Here is a tiny trained network, its code and every weight. The questions are about switching its units off for an input and a class, where a switched-off unit gives its printed mean instead of its output.

import numpy as np


def w(rows, s, z=0):
    codes = np.array(rows[::2]) - 128.0
    scale = np.full(codes.shape[1], s)
    scale[-1] = z or s
    return codes * scale


def norm(h):
    return h / np.sqrt((h * h).mean(-1, keepdims=True) + 1e-5)


def f(y):
    return y / 2 * (1 + np.tanh(0.7978845608 * (y + 0.044715 * y**3)))


def log_softmax(a):
    a = a - a.max(-1, keepdims=True)
    return a - np.log(np.exp(a).sum(-1, keepdims=True))


def net(x, mask):
    res = np.array(x, float).reshape(1, 4) / 4 @ E
    u = 0
    for l in range(2):
        y = f(norm(res) @ A[l][:, :-1].T + A[l][:, -1])
        res = res + np.where(mask[u : u + 16], y, B[l][:, -1]) @ B[l][:, :-1]
        u += 16
    return log_softmax(norm(res)[-1] @ U[:, :-1].T + U[:, -1])


A, B = {}, {}
E = w([
[59,176,150,185,84,119,1,56,110],'x0',
[157,145,143,69,64,116,145,147,115],'x1',
[203,103,191,152,149,223,89,93,85],'x2',
[121,168,214,161,42,169,211,170,163],'x3',
],0.0067)
A[0] = w([
[119,179,126,191,117,105,114,108,93,99],'0.n1',
[160,113,159,139,154,194,134,115,4,5],'0.n2',
[91,66,162,131,114,170,146,118,104,237],'0.n3',
[109,114,112,58,99,145,140,116,146,204],'0.n4',
[110,131,116,125,126,54,133,194,206,84],'0.n5',
[128,73,109,88,146,137,110,155,115,104],'0.n6',
[122,126,157,182,98,215,183,177,121,52],'0.n7',
[122,119,128,168,159,139,127,107,140,90],'0.n8',
[204,131,142,137,152,229,105,133,139,9],'0.n9',
[85,137,65,130,137,98,138,142,91,65],'0.n10',
[166,96,135,133,98,130,124,131,80,138],'0.n11',
[105,49,142,120,164,133,191,184,131,67],'0.n12',
[101,96,163,174,99,121,173,141,133,40],'0.n13',
[151,135,161,164,120,121,53,103,131,158],'0.n14',
[131,112,146,99,180,173,161,189,108,58],'0.n15',
[177,121,105,127,170,106,108,96,62,82],'0.n16',
],0.011,0.0024)
B[0] = w([
[197,127,170,136,95,85,123,93,131,191],'0.n1',
[90,53,127,100,151,150,141,174,119,232],'0.n2',
[170,130,150,77,135,78,104,197,177,186],'0.n3',
[95,112,144,200,177,168,104,106,119,170],'0.n4',
[78,54,111,81,130,122,118,131,199,221],'0.n5',
[155,168,60,152,110,81,97,115,37,179],'0.n6',
[184,192,52,189,106,207,96,149,101,253],'0.n7',
[71,157,131,86,72,131,177,153,122,149],'0.n8',
[49,47,172,65,132,148,196,130,119,236],'0.n9',
[126,71,117,78,83,216,185,165,133,181],'0.n10',
[67,122,128,155,170,85,98,120,130,164],'0.n11',
[143,145,189,130,116,70,87,1,136,230],'0.n12',
[151,162,84,124,123,192,129,217,157,175],'0.n13',
[100,172,154,91,86,106,148,88,101,224],'0.n14',
[156,152,136,219,82,48,103,62,102,210],'0.n15',
[138,169,99,113,154,205,161,184,134,209],'0.n16',
],0.0071,0.006)
A[1] = w([
[56,158,77,145,90,46,172,104,146,99],'1.n1',
[140,91,245,141,127,144,86,114,56,138],'1.n2',
[154,92,84,103,156,97,100,148,9,64],'1.n3',
[148,156,145,232,136,192,151,198,158,175],'1.n4',
[80,169,189,112,126,112,40,89,104,1],'1.n5',
[190,135,137,153,165,68,185,79,140,156],'1.n6',
[152,109,133,166,145,213,71,129,49,84],'1.n7',
[91,144,79,101,163,83,104,113,216,39],'1.n8',
[126,85,196,120,148,148,121,146,49,45],'1.n9',
[81,150,85,77,186,132,101,110,39,133],'1.n10',
[254,57,172,104,143,172,179,85,112,131],'1.n11',
[118,134,112,132,48,176,142,157,89,157],'1.n12',
[94,10,162,133,110,169,108,146,159,80],'1.n13',
[138,180,56,103,196,142,133,130,99,62],'1.n14',
[173,139,4,97,159,148,113,109,74,57],'1.n15',
[195,86,101,180,173,60,230,112,118,108],'1.n16',
],0.0088,0.0029)
B[1] = w([
[118,40,95,134,196,151,145,135,69,201],'1.n1',
[125,48,79,77,181,51,166,115,137,253],'1.n2',
[125,223,157,124,129,196,131,179,166,222],'1.n3',
[176,188,143,107,118,179,68,198,120,236],'1.n4',
[136,173,161,181,156,50,91,85,69,189],'1.n5',
[107,165,166,108,109,112,43,104,31,181],'1.n6',
[117,85,95,97,117,159,149,159,202,212],'1.n7',
[118,99,140,82,192,146,193,158,141,178],'1.n8',
[53,44,2,168,113,111,153,151,172,196],'1.n9',
[200,166,156,167,77,168,183,179,162,241],'1.n10',
[57,119,131,117,154,50,118,77,129,230],'1.n11',
[153,171,113,154,198,154,146,101,154,222],'1.n12',
[111,73,40,53,108,131,189,178,170,212],'1.n13',
[214,184,167,116,46,137,112,136,170,163],'1.n14',
[209,176,196,176,86,210,74,218,192,211],'1.n15',
[81,190,171,178,80,62,66,7,54,207],'1.n16',
],0.0077,0.0053)
U = w([
[48,2,67,59,181,153,183,181,216,7],'0',
[221,216,175,170,82,222,65,204,205,212],'1',
[115,156,198,173,129,34,29,25,73,206],'2',
],0.0094,0.0018)

Each question gives the input, the list of numbers given to net, and the class t.
The units are the neurons (one row each of A and B). Each row of codes is followed by its name. A weight is (code - 128) times the scale printed after its matrix; where a second scale follows, it is the last column's (A, B and U).
mask holds one flag per neuron, layer by layer. A switched-off neuron (its flag False) gives its mean, the last column of its row in B, instead of its output. The means were averaged over made-up inputs and are rounded, as every weight is.
A unit's drop is (log p(t) with every unit on - log p(t) with that unit switched off) / (log p(t) with every unit on - log p(t) with every unit switched off).
The circuit of an input: a set's keep is (log p(t) with only the set's units on - log p(t) with every unit switched off) / (log p(t) with every unit on - log p(t) with every unit switched off). Starting from the 12 units with the biggest drops (on a tie, the unit counted first), units are removed one at a time, each time the one whose removal leaves the highest keep (on an exact tie, the one counted first), for as long as the keep stays at least 0.8.
units of the circuit, in order: the units of the circuit, biggest drop first
most important unit: the unit with the biggest drop
k most important neurons: the k neurons with the biggest drops, biggest first
k most important neurons of layer l: the k neurons of layer l with the biggest drops, biggest first
drop when u is switched off: that unit's drop, to one decimal
input [-7,1,-6,7], class 1: 3 most important neurons of layer 0	[0.n13; 0.n7; 0.n9]
input [6,-8,-7,-8], class 1: most important neuron	[0.n9]
input [7,-4,7,-4], class 0: units of the circuit, in order	[1.n2; 1.n7]
input [4,-5,-6,-7], class 1: units of the circuit, in order	[1.n15; 1.n10]
input [6,-6,-6,1], class 0: 3 most important neurons of layer 0	[0.n12; 0.n10; 0.n15]
input [6,-5,-5,-6], class 1: 2 most important neurons of layer 1	[1.n10; 1.n2]
input [-2,-7,3,3], class 0: 4 most important neurons of layer 0	[0.n9; 0.n2; 0.n16; 0.n12]
input [-8,3,-6,-8], class 1: 2 most important neurons	[1.n15; 0.n6]
input [-7,-8,6,6], class 2: 2 most important neurons of layer 0	[0.n15; 0.n12]
input [0,-5,8,8], class 0: 2 most important neurons of layer 0	[0.n9; 0.n2]
input [-4,8,-3,1], class 2: 2 most important neurons of layer 0	[0.n9; 0.n2]
input [8,8,2,7], class 2: 4 most important neurons of layer 0	[0.n16; 0.n14; 0.n10; 0.n1]
input [-4,1,4,2], class 0: 2 most important neurons	[0.n9; 0.n2]
input [6,3,4,3], class 2: most important neuron of layer 0	[0.n14]
input [-7,-5,1,6], class 2: 3 most important neurons of layer 0	[0.n12; 0.n15; 0.n16]
input [0,0,6,6], class 0: 3 most important neurons of layer 0	[0.n9; 0.n2; 0.n16]
input [4,-5,-4,1], class 0: 2 most important neurons	[0.n12; 0.n10]
input [3,0,-6,-8], class 1: 2 most important neurons	[1.n15; 0.n9]
input [-3,4,8,7], class 0: drop when 0.n9 is switched off	0.8
input [-3,-4,1,-2], class 2: most important unit	0.n12
input [3,-4,3,1], class 0: drop when 0.n2 is switched off	0.1
input [-6,1,4,-4], class 2: drop when 0.n15 is switched off	0.4
